Below is a small trained network, with its code and all its weights. Each question gives an input and a class and asks what happens when units are switched off, that is, made to give their printed mean instead of their output.

import numpy as np


def w(rows, s, z=0):
    codes = np.array(rows[::2]) - 128.0
    scale = np.full(codes.shape[1], s)
    scale[-1] = z or s
    return codes * scale


def f(y):
    return np.maximum(y, 0)


def log_softmax(a):
    a = a - a.max(-1, keepdims=True)
    return a - np.log(np.exp(a).sum(-1, keepdims=True))


def net(x, mask):
    res = np.array(x, float).reshape(1, 6) / 4 @ E
    y = f(res @ A[0][:, :-1].T + A[0][:, -1])
    res = res + np.where(mask, y, B[0][:, -1]) @ B[0][:, :-1]
    return log_softmax(res[-1] @ U[:, :-1].T + U[:, -1])


A, B = {}, {}
E = w([
[135,111,115],'x0',
[98,108,43],'x1',
[213,174,65],'x2',
[220,209,216],'x3',
[118,254,78],'x4',
[24,204,177],'x5',
],0.0073)
A[0] = w([
[26,110,111,195],'neuron 1',
[111,199,88,122],'neuron 2',
[165,101,30,194],'neuron 3',
[54,89,247,109],'neuron 4',
[51,110,74,118],'neuron 5',
[101,97,167,140],'neuron 6',
[32,154,88,156],'neuron 7',
[196,88,184,254],'neuron 8',
[80,215,128,123],'neuron 9',
[167,157,149,204],'neuron 10',
[159,135,188,169],'neuron 11',
],0.015,0.0045)
B[0] = w([
[90,95,52,247],'neuron 1',
[114,232,151,208],'neuron 2',
[254,129,131,222],'neuron 3',
[6,30,157,254],'neuron 4',
[148,150,41,217],'neuron 5',
[96,83,107,182],'neuron 6',
[87,209,63,234],'neuron 7',
[154,59,177,244],'neuron 8',
[65,235,183,232],'neuron 9',
[143,171,199,213],'neuron 10',
[121,111,180,209],'neuron 11',
],0.022,0.0096)
U = w([
[211,99,107,166],'0',
[107,127,3,63],'1',
[121,163,134,254],'2',
[78,45,148,126],'3',
[165,88,170,44],'4',
],0.012,0.004)

Each question gives the input, the list of numbers given to net, and the class t.
The units are the neurons (one row each of A and B). Each row of codes is followed by its name. A weight is (code - 128) times the scale printed after its matrix; where a second scale follows, it is the last column's (A, B and U).
mask holds one flag per neuron, in row order. A switched-off neuron (its flag False) gives its mean, the last column of its row in B, instead of its output. The means were averaged over made-up inputs and are rounded, as every weight is.
A unit's drop is (log p(t) with every unit on - log p(t) with that unit switched off) / (log p(t) with every unit on - log p(t) with every unit switched off).
The circuit of an input: a set's keep is (log p(t) with only the set's units on - log p(t) with every unit switched off) / (log p(t) with every unit on - log p(t) with every unit switched off). Starting from all 11 units, units are removed one at a time, each time the one whose removal leaves the highest keep (on an exact tie, the one counted first), for as long as the keep stays at least 0.8.
units of the circuit, in order: the units of the circuit, biggest drop first
most important unit: the unit with the biggest drop
k most important neurons: the k neurons with the biggest drops, biggest first
drop when u is switched off: that unit's drop, to one decimal
input [-1,1,-3,0,-4,-7], class 0: most important unit -> neuron 4
input [4,-2,8,-1,-7,4], class 4: units of the circuit, in order -> (neuron 4; neuron 5; neuron 7)
input [5,4,2,2,-3,6], class 1: units of the circuit, in order -> (neuron 8; neuron 10)
input [3,-8,7,0,-5,5], class 3: 2 most important neurons -> (neuron 3; neuron 2)
input [7,6,0,8,-6,-7], class 4: 2 most important neurons -> (neuron 8; neuron 5)
input [6,-7,-3,6,5,-1], class 4: 2 most important neurons -> (neuron 7; neuron 8)
input [0,3,-4,8,1,-2], class 4: 2 most important neurons -> (neuron 4; neuron 1)
input [-1,4,5,6,0,-5], class 0: 2 most important neurons -> (neuron 4; neuron 3)
input [3,2,0,-7,4,-7], class 0: 2 most important neurons -> (neuron 3; neuron 4)
input [6,-7,-4,5,1,-4], class 3: drop when neuron 10 is switched off -> -0.1
input [2,0,5,2,-4,-3], class 0: drop when neuron 9 is switched off -> 0.2
input [8,-5,4,-4,4,-3], class 0: drop when neuron 1 is switched off -> 0.0
